Below are the code and all the weights of a small trained network. Each question names an input and a target symbol and asks about switching units off, where a switched-off unit gives its printed mean instead of its output.

import numpy as np


def w(rows, s, z=0):
    codes = np.array(rows[::2]) - 128.0
    scale = np.full(codes.shape[1], s)
    scale[-1] = z or s
    return codes * scale


def norm(h):
    return h / np.sqrt((h * h).mean(-1, keepdims=True) + 1e-5)


def f(y):
    return np.maximum(y, 0)


def softmax(a):
    e = np.exp(a - a.max(-1, keepdims=True))
    return e / e.sum(-1, keepdims=True)


def log_softmax(a):
    a = a - a.max(-1, keepdims=True)
    return a - np.log(np.exp(a).sum(-1, keepdims=True))


def net(x, mask):
    ids = ['αγδζηθπσφψω'.index(c) for c in x.split()]
    T = len(ids)
    res = E[ids] + P[:T]
    u = 0
    for l in range(2):
        q, k, v = (norm(res) @ M[l].T for M in (Q, K, V))
        z = softmax(np.where(np.tri(T) > 0, q @ k.T / 2**0.5, -1e9)) @ v
        res = res + np.where(mask[u], z, O[l][:, -1]) @ O[l][:, :-1]
        u += 1
        y = f(norm(res) @ A[l][:, :-1].T + A[l][:, -1])
        res = res + np.where(mask[u : u + 16], y, B[l][:, -1]) @ B[l][:, :-1]
        u += 16
    return log_softmax(norm(res)[-1] @ U[:, :-1].T + U[:, -1])


Q, K, V, O, A, B = {}, {}, {}, {}, {}, {}
E = w([
[165,132,161,96,157],'α',
[53,79,168,151,151],'γ',
[177,165,179,155,72],'δ',
[179,132,124,189,221],'ζ',
[207,178,193,80,132],'η',
[183,34,83,100,103],'θ',
[105,102,176,164,78],'π',
[54,199,111,94,109],'σ',
[186,126,173,198,136],'φ',
[129,131,126,253,141],'ψ',
[86,154,160,14,95],'ω',
],0.021)
P = w([
[135,240,62,172,77],'0',
[219,95,184,140,106],'1',
[188,59,214,127,123],'2',
[163,61,207,115,140],'3',
[148,74,187,107,154],'4',
[137,93,185,94,164],'5',
[125,119,179,81,171],'6',
[121,144,174,81,175],'7',
[114,171,159,90,185],'8',
[98,194,161,93,184],'9',
[84,245,143,113,166],'10',
[89,253,131,100,185],'11',
],0.0052)
Q[0] = w([
[129,224,92,94,37],'0.h0',
[102,127,1,46,75],'0.h0',
],0.032)
K[0] = w([
[99,196,43,140,135],'0.h0',
[59,252,178,141,166],'0.h0',
],0.04)
V[0] = w([
[96,96,110,59,86],'0.h0',
[81,203,254,148,164],'0.h0',
],0.0075)
O[0] = w([
[129,97,160,105,126,8],'0.h0',
[137,138,2,97,126,1],'0.h0',
],0.0097,0.001)
A[0] = w([
[129,172,173,108,126,123],'0.n0',
[105,87,135,117,88,223],'0.n1',
[61,146,95,158,141,51],'0.n2',
[35,99,184,161,91,28],'0.n3',
[75,67,132,94,37,231],'0.n4',
[170,106,93,173,67,208],'0.n5',
[39,96,86,183,121,131],'0.n6',
[157,146,147,94,61,150],'0.n7',
[122,126,115,137,112,56],'0.n8',
[146,115,64,215,139,66],'0.n9',
[171,172,100,111,89,146],'0.n10',
[152,85,154,166,93,252],'0.n11',
[80,177,162,161,129,65],'0.n12',
[65,106,81,167,222,94],'0.n13',
[98,108,153,176,3,76],'0.n14',
[83,174,98,183,106,161],'0.n15',
],0.018,0.0043)
B[0] = w([
[169,147,112,75,106,207],'0.n0',
[92,112,118,93,171,187],'0.n1',
[49,86,151,127,93,153],'0.n2',
[103,210,161,93,82,206],'0.n3',
[36,148,64,104,219,222],'0.n4',
[84,66,122,69,143,221],'0.n5',
[5,136,140,187,104,174],'0.n6',
[49,153,125,103,171,211],'0.n7',
[115,121,121,135,144,130],'0.n8',
[80,162,99,179,240,218],'0.n9',
[124,93,183,69,167,202],'0.n10',
[93,63,193,108,180,254],'0.n11',
[232,141,146,137,86,180],'0.n12',
[146,226,92,181,155,219],'0.n13',
[35,209,159,151,237,216],'0.n14',
[35,103,163,107,157,180],'0.n15',
],0.027,0.0081)
Q[1] = w([
[99,36,161,145,71],'1.h0',
[106,230,124,15,249],'1.h0',
],0.011)
K[1] = w([
[108,86,153,173,180],'1.h0',
[195,252,222,144,90],'1.h0',
],0.013)
V[1] = w([
[27,154,125,95,181],'1.h0',
[111,131,3,85,134],'1.h0',
],0.025)
O[1] = w([
[224,181,103,112,49,251],'1.h0',
[171,88,201,6,135,90],'1.h0',
],0.016,0.025)
A[1] = w([
[55,161,153,145,90,121],'1.n0',
[84,147,83,114,97,90],'1.n1',
[149,197,128,171,128,96],'1.n2',
[79,165,172,97,93,63],'1.n3',
[65,118,145,122,196,58],'1.n4',
[152,136,229,127,160,83],'1.n5',
[153,78,184,73,81,254],'1.n6',
[116,113,179,102,175,103],'1.n7',
[169,77,77,188,142,161],'1.n8',
[128,48,119,161,172,37],'1.n9',
[119,116,199,144,153,179],'1.n10',
[75,57,100,160,70,91],'1.n11',
[103,78,5,161,97,34],'1.n12',
[103,97,132,182,203,152],'1.n13',
[116,136,84,168,71,74],'1.n14',
[81,116,58,124,92,110],'1.n15',
],0.021,0.0048)
B[1] = w([
[147,29,56,161,104,226],'1.n0',
[178,97,107,95,93,172],'1.n1',
[70,229,237,203,111,255],'1.n2',
[133,83,241,117,155,209],'1.n3',
[166,175,146,219,59,240],'1.n4',
[156,140,222,34,92,180],'1.n5',
[87,110,41,249,122,183],'1.n6',
[152,166,128,199,100,191],'1.n7',
[61,174,200,58,154,162],'1.n8',
[199,189,149,168,152,140],'1.n9',
[138,92,198,97,159,181],'1.n10',
[139,105,117,19,172,134],'1.n11',
[237,93,66,29,237,145],'1.n12',
[159,1,73,145,147,223],'1.n13',
[175,177,66,129,90,149],'1.n14',
[158,62,126,45,106,162],'1.n15',
],0.027,0.011)
U = w([
[249,89,142,202,124,60],'α',
[90,188,89,63,97,224],'γ',
[207,172,113,122,55,254],'δ',
[95,44,96,246,142,53],'ζ',
[165,94,127,126,195,151],'η',
[142,85,221,74,149,206],'θ',
[4,125,114,109,157,144],'π',
[102,60,124,122,33,176],'σ',
[188,156,46,220,14,36],'φ',
[153,238,69,178,206,70],'ψ',
[20,161,71,133,15,109],'ω',
],0.014,0.0042)

Each question gives the input, a string of symbols that net reads in full, and the target symbol t.
The units are the heads (2 rows each of Q, K, V and O) and the neurons (one row each of A and B). Each row of codes is followed by its name. A weight is (code - 128) times the scale printed after its matrix; where a second scale follows, it is the last column's (O, A, B and U).
mask holds one flag per unit, layer by layer, with each layer's heads first. A switched-off unit (its flag False) gives its mean, the last column of its rows in O or B, instead of its output. The means were averaged over made-up inputs and are rounded, as every weight is.
A unit's drop is (log p(t) with every unit on - log p(t) with that unit switched off) / (log p(t) with every unit on - log p(t) with every unit switched off).
The circuit of an input: a set's keep is (log p(t) with only the set's units on - log p(t) with every unit switched off) / (log p(t) with every unit on - log p(t) with every unit switched off). Starting from the 12 units with the biggest drops (on a tie, the unit counted first), units are removed one at a time, each time the one whose removal leaves the highest keep (on an exact tie, the one counted first), for as long as the keep stays at least 0.8.
circuit, biggest first: the units of the circuit, biggest drop first
most important unit: the unit with the biggest drop
k most important neurons: the k neurons with the biggest drops, biggest first
k most important neurons of layer l: the k neurons of layer l with the biggest drops, biggest first
input δ π π ζ ψ σ ζ ζ π η γ, target ω: most important unit : 0.n13
input ζ η θ γ, target θ: circuit, biggest first : 1.n3, 0.n9
input θ ζ π, target ζ: 4 most important neurons of layer 0 : 0.n4, 0.n5, 0.n1, 0.n7
input ζ σ φ α ψ ζ θ η, target θ: circuit, biggest first : 0.n13, 1.h0, 1.n4
input α α π ω ζ π δ ψ ζ α, target φ: circuit, biggest first : 1.n6, 0.n14, 0.n13, 1.h0
input θ σ ζ α, target ζ: 4 most important neurons : 0.n4, 0.n14, 0.n5, 0.n10
input ζ α θ ζ, target θ: 3 most important neurons of layer 0 : 0.n11, 0.n3, 0.n14
input π δ α ζ ω γ ζ ψ π θ η, target θ: 2 most important neurons : 0.n0, 0.n6
input α ζ θ δ θ, target η: 2 most important neurons : 1.n12, 0.n3
input θ ζ α ζ γ, target ζ: 2 most important neurons of layer 0 : 0.n4, 0.n1
input θ δ ζ ζ φ, target ζ: 4 most important neurons : 0.n4, 0.n5, 0.n10, 0.n7
input δ ω θ α ζ α, target ζ: 2 most important neurons of layer 1 : 1.n0, 1.n4
input θ π δ θ δ θ ζ ψ γ π ζ ω, target ζ: 2 most important neurons of layer 0 : 0.n4, 0.n7
input δ π π, target π: 2 most important neurons : 0.n4, 0.n14
input δ π ζ ω ζ ψ ζ α θ δ ζ δ, target ζ: 4 most important neurons of layer 0 : 0.n14, 0.n4, 0.n7, 0.n9
input ζ θ α, target θ: most important unit : 0.h0
input α θ δ γ φ ζ π ζ ζ ζ δ, target ζ: 2 most important neurons : 0.n4, 0.n14
input ψ α φ ζ γ ψ, target ζ: 2 most important neurons of layer 0 : 0.n9, 0.n6
input ζ σ ζ γ π θ δ, target θ: 2 most important neurons of layer 0 : 0.n11, 0.n13
input φ δ π δ δ φ, target α: 2 most important neurons : 0.n11, 0.n5
input φ ω ω γ α η δ π θ ψ ζ γ, target ζ: circuit, biggest first : 1.n0
